Here is a tiny trained network, its code and every weight. The questions are about switching its units off for an input and a class, where a switched-off unit gives its printed mean instead of its output.

import numpy as np


def w(rows, s, z=0):
    codes = np.array(rows[::2]) - 128.0
    scale = np.full(codes.shape[1], s)
    scale[-1] = z or s
    return codes * scale


def f(y):
    return np.maximum(y, 0)


def log_softmax(a):
    a = a - a.max(-1, keepdims=True)
    return a - np.log(np.exp(a).sum(-1, keepdims=True))


def net(x, mask):
    res = np.array(x, float).reshape(1, 8) / 4 @ E
    y = f(res @ A[0][:, :-1].T + A[0][:, -1])
    res = res + np.where(mask, y, B[0][:, -1]) @ B[0][:, :-1]
    return log_softmax(res[-1] @ U[:, :-1].T + U[:, -1])


A, B = {}, {}
E = w([
[127,127,127],'x0',
[126,129,129],'x1',
[128,127,127],'x2',
[128,129,127],'x3',
[129,129,129],'x4',
[185,249,184],'x5',
[2,226,41],'x6',
[215,143,23],'x7',
],0.0078)
A[0] = w([
[161,90,165,101],'n0',
[88,161,69,86],'n1',
[150,123,88,88],'n2',
[167,139,85,151],'n3',
[200,92,150,125],'n4',
[61,168,247,117],'n5',
[105,111,138,88],'n6',
[165,187,153,175],'n7',
[159,195,180,95],'n8',
[156,130,100,110],'n9',
[158,176,152,88],'n10',
[196,170,62,109],'n11',
[161,90,186,101],'n12',
[213,87,163,57],'n13',
[76,127,164,107],'n14',
[98,169,81,83],'n15',
[101,127,160,227],'n16',
[160,196,162,91],'n17',
[164,110,140,64],'n18',
[152,101,164,74],'n19',
[66,166,76,54],'n20',
[102,80,104,165],'n21',
[35,123,231,79],'n22',
[160,196,191,95],'n23',
[100,125,163,87],'n24',
[144,110,154,97],'n25',
[142,162,147,252],'n26',
[182,103,31,88],'n27',
[141,93,208,128],'n28',
[137,163,148,169],'n29',
[224,76,137,88],'n30',
[171,220,180,67],'n31',
[82,170,111,78],'n32',
[193,156,60,86],'n33',
[116,178,116,72],'n34',
[156,100,139,70],'n35',
[113,134,74,71],'n36',
[87,4,78,37],'n37',
[201,154,29,108],'n38',
[219,97,141,94],'n39',
],0.012,0.013)
B[0] = w([
[122,199,110,157],'n0',
[129,178,150,160],'n1',
[129,110,168,138],'n2',
[175,96,146,179],'n3',
[113,184,97,183],'n4',
[187,113,175,186],'n5',
[118,115,166,130],'n6',
[96,78,66,199],'n7',
[68,91,125,163],'n8',
[162,128,160,143],'n9',
[54,73,143,147],'n10',
[166,109,183,183],'n11',
[99,157,121,164],'n12',
[112,183,144,165],'n13',
[166,135,166,148],'n14',
[99,196,151,153],'n15',
[239,121,60,220],'n16',
[35,61,130,158],'n17',
[103,190,176,133],'n18',
[93,189,151,140],'n19',
[98,185,138,155],'n20',
[96,97,72,181],'n21',
[186,138,206,172],'n22',
[90,98,126,167],'n23',
[150,124,188,135],'n24',
[134,171,127,138],'n25',
[200,127,15,253],'n26',
[141,121,169,173],'n27',
[116,162,103,177],'n28',
[128,110,82,176],'n29',
[73,179,139,181],'n30',
[1,38,145,166],'n31',
[86,183,134,147],'n32',
[154,118,196,168],'n33',
[60,147,136,138],'n34',
[88,161,132,133],'n35',
[105,136,158,140],'n36',
[32,74,142,165],'n37',
[166,92,207,194],'n38',
[99,161,122,176],'n39',
],0.008,0.013)
U = w([
[62,240,143,59],'0',
[153,99,78,255],'1',
[30,19,130,78],'2',
[188,87,247,64],'3',
[156,108,65,158],'4',
[154,110,61,151],'5',
[161,111,61,129],'6',
],0.011,0.007)

Each question gives the input, the list of numbers given to net, and the class t.
The units are the neurons (one row each of A and B). Each row of codes is followed by its name. A weight is (code - 128) times the scale printed after its matrix; where a second scale follows, it is the last column's (A, B and U).
mask holds one flag per neuron, in row order. A switched-off neuron (its flag False) gives its mean, the last column of its row in B, instead of its output. The means were averaged over made-up inputs and are rounded, as every weight is.
A unit's drop is (log p(t) with every unit on - log p(t) with that unit switched off) / (log p(t) with every unit on - log p(t) with every unit switched off).
The circuit of an input: a set's keep is (log p(t) with only the set's units on - log p(t) with every unit switched off) / (log p(t) with every unit on - log p(t) with every unit switched off). Starting from the 12 units with the biggest drops (on a tie, the unit counted first), units are removed one at a time, each time the one whose removal leaves the highest keep (on an exact tie, the one counted first), for as long as the keep stays at least 0.8.
circuit, biggest first: the units of the circuit, biggest drop first
k most important neurons: the k neurons with the biggest drops, biggest first
drop when u is switched off: that unit's drop, to one decimal
input [7,-5,7,6,6,8,2,2], class 2: circuit, biggest first => (n31; n17)
input [0,7,-5,7,-8,-5,-3,-7], class 3: circuit, biggest first => (n22)
input [-3,-4,1,5,-1,2,-4,6], class 3: circuit, biggest first => (n38; n11)
input [-5,-5,1,-4,0,7,-5,-1], class 2: circuit, biggest first => (n31; n17)
input [0,2,5,2,6,-3,7,-2], class 0: circuit, biggest first => (n20; n15)
input [2,1,2,-1,7,-8,8,-4], class 0: 2 most important neurons => (n20; n1)
input [3,-8,3,1,4,3,7,-8], class 3: circuit, biggest first => (n5; n22)
input [-6,-8,-4,-4,8,6,1,8], class 3: circuit, biggest first => (n38; n11)
input [0,-8,-7,0,5,1,4,-8], class 3: 2 most important neurons => (n22; n5)
input [5,4,-1,-5,0,6,5,4], class 2: 2 most important neurons => (n31; n17)
input [0,-3,1,-1,8,-7,6,3], class 2: 4 most important neurons => (n37; n26; n21; n4)
input [-2,6,1,5,-6,-7,-2,5], class 2: 3 most important neurons => (n37; n26; n16)
input [6,-8,-8,-6,2,-8,-1,8], class 2: 2 most important neurons => (n37; n21)
input [4,-5,-3,0,2,-1,2,-5], class 3: circuit, biggest first => (n22)
input [5,4,5,3,0,0,1,-6], class 3: 2 most important neurons => (n22; n5)
input [-3,-8,0,-3,3,2,8,4], class 0: 2 most important neurons => (n15; n20)
input [-5,1,1,-8,-3,-4,-1,8], class 3: drop when n12 is switched off => 0.0
input [6,-8,-1,1,-5,-4,-5,-6], class 4: drop when n28 is switched off => 0.2
input [-1,-4,-1,5,1,8,-5,4], class 2: drop when n17 is switched off => 0.1
input [2,3,0,-2,-6,0,5,6], class 3: drop when n5 is switched off => -0.1
input [5,2,7,-3,8,-1,-4,8], class 3: most important neuron => (n38)
